Below is a small trained network, with its code and all its weights. Each question gives an input and a class and asks what happens when units are switched off, that is, made to give their printed mean instead of their output.

import numpy as np


def w(rows, s, z=0):
    codes = np.array(rows[::2]) - 128.0
    scale = np.full(codes.shape[1], s)
    scale[-1] = z or s
    return codes * scale


def norm(h):
    return h / np.sqrt((h * h).mean(-1, keepdims=True) + 1e-5)


def f(y):
    return np.maximum(y, 0)


def log_softmax(a):
    a = a - a.max(-1, keepdims=True)
    return a - np.log(np.exp(a).sum(-1, keepdims=True))


def net(x, mask):
    res = np.array(x, float).reshape(1, 4) / 4 @ E
    u = 0
    for l in range(2):
        y = f(norm(res) @ A[l][:, :-1].T + A[l][:, -1])
        res = res + np.where(mask[u : u + 3], y, B[l][:, -1]) @ B[l][:, :-1]
        u += 3
    return log_softmax(norm(res)[-1] @ U[:, :-1].T + U[:, -1])


A, B = {}, {}
E = w([
[41,121,255,182,159],'x0',
[89,171,124,164,172],'x1',
[171,155,179,122,132],'x2',
[103,89,126,181,46],'x3',
],0.0059)
A[0] = w([
[123,252,116,24,158,254],'0.n1',
[59,121,139,94,186,129],'0.n2',
[82,69,209,223,145,91],'0.n3',
],0.0046,0.0027)
B[0] = w([
[134,190,124,89,154,254],'0.n1',
[99,94,98,253,189,177],'0.n2',
[170,100,81,103,112,216],'0.n3',
],0.014,0.004)
A[1] = w([
[70,142,136,118,2,67],'1.n1',
[76,59,80,191,137,164],'1.n2',
[143,158,223,96,126,5],'1.n3',
],0.0076,0.0026)
B[1] = w([
[112,248,71,255,66,188],'1.n1',
[113,86,184,81,120,254],'1.n2',
[248,90,203,163,95,149],'1.n3',
],0.0095,0.0044)
U = w([
[161,168,47,26,125,240],'0',
[197,126,202,114,120,1],'1',
[93,230,160,141,206,40],'2',
[123,147,111,175,5,195],'3',
[54,46,189,157,129,188],'4',
],0.019,0.0019)

Each question gives the input, the list of numbers given to net, and the class t.
The units are the neurons (one row each of A and B). Each row of codes is followed by its name. A weight is (code - 128) times the scale printed after its matrix; where a second scale follows, it is the last column's (A, B and U).
mask holds one flag per neuron, layer by layer. A switched-off neuron (its flag False) gives its mean, the last column of its row in B, instead of its output. The means were averaged over made-up inputs and are rounded, as every weight is.
A unit's drop is (log p(t) with every unit on - log p(t) with that unit switched off) / (log p(t) with every unit on - log p(t) with every unit switched off).
The circuit of an input: a set's keep is (log p(t) with only the set's units on - log p(t) with every unit switched off) / (log p(t) with every unit on - log p(t) with every unit switched off). Starting from all 6 units, units are removed one at a time, each time the one whose removal leaves the highest keep (on an exact tie, the one counted first), for as long as the keep stays at least 0.8.
units of the circuit, in order: the units of the circuit, biggest drop first
top k neurons: the k neurons with the biggest drops, biggest first
top k neurons in layer l: the k neurons of layer l with the biggest drops, biggest first
drop when u is switched off: that unit's drop, to one decimal
input [1,5,7,3], class 1: top 2 neurons => (0.n2; 1.n1)
input [-2,4,7,3], class 1: units of the circuit, in order => (0.n2; 0.n3; 1.n3)
input [3,1,-6,-4], class 4: top 2 neurons => (0.n2; 1.n2)
input [4,-1,7,-3], class 1: units of the circuit, in order => (1.n3)
input [3,-6,6,3], class 3: units of the circuit, in order => (0.n1; 1.n1; 0.n2)
input [6,8,5,3], class 4: top 2 neurons in layer 0 => (0.n1; 0.n3)
input [8,6,7,0], class 4: top 2 neurons in layer 1 => (1.n1; 1.n3)
input [-3,5,-2,-5], class 2: top 2 neurons in layer 0 => (0.n3; 0.n2)
input [6,5,3,1], class 4: top 2 neurons => (0.n1; 0.n3)
input [5,-7,-6,6], class 3: top 2 neurons => (1.n1; 0.n2)
input [1,-3,-4,0], class 4: drop when 1.n1 is switched off => 0.0
input [3,-4,-4,-3], class 4: drop when 0.n2 is switched off => 0.1
input [6,7,-1,0], class 4: drop when 0.n1 is switched off => 0.1
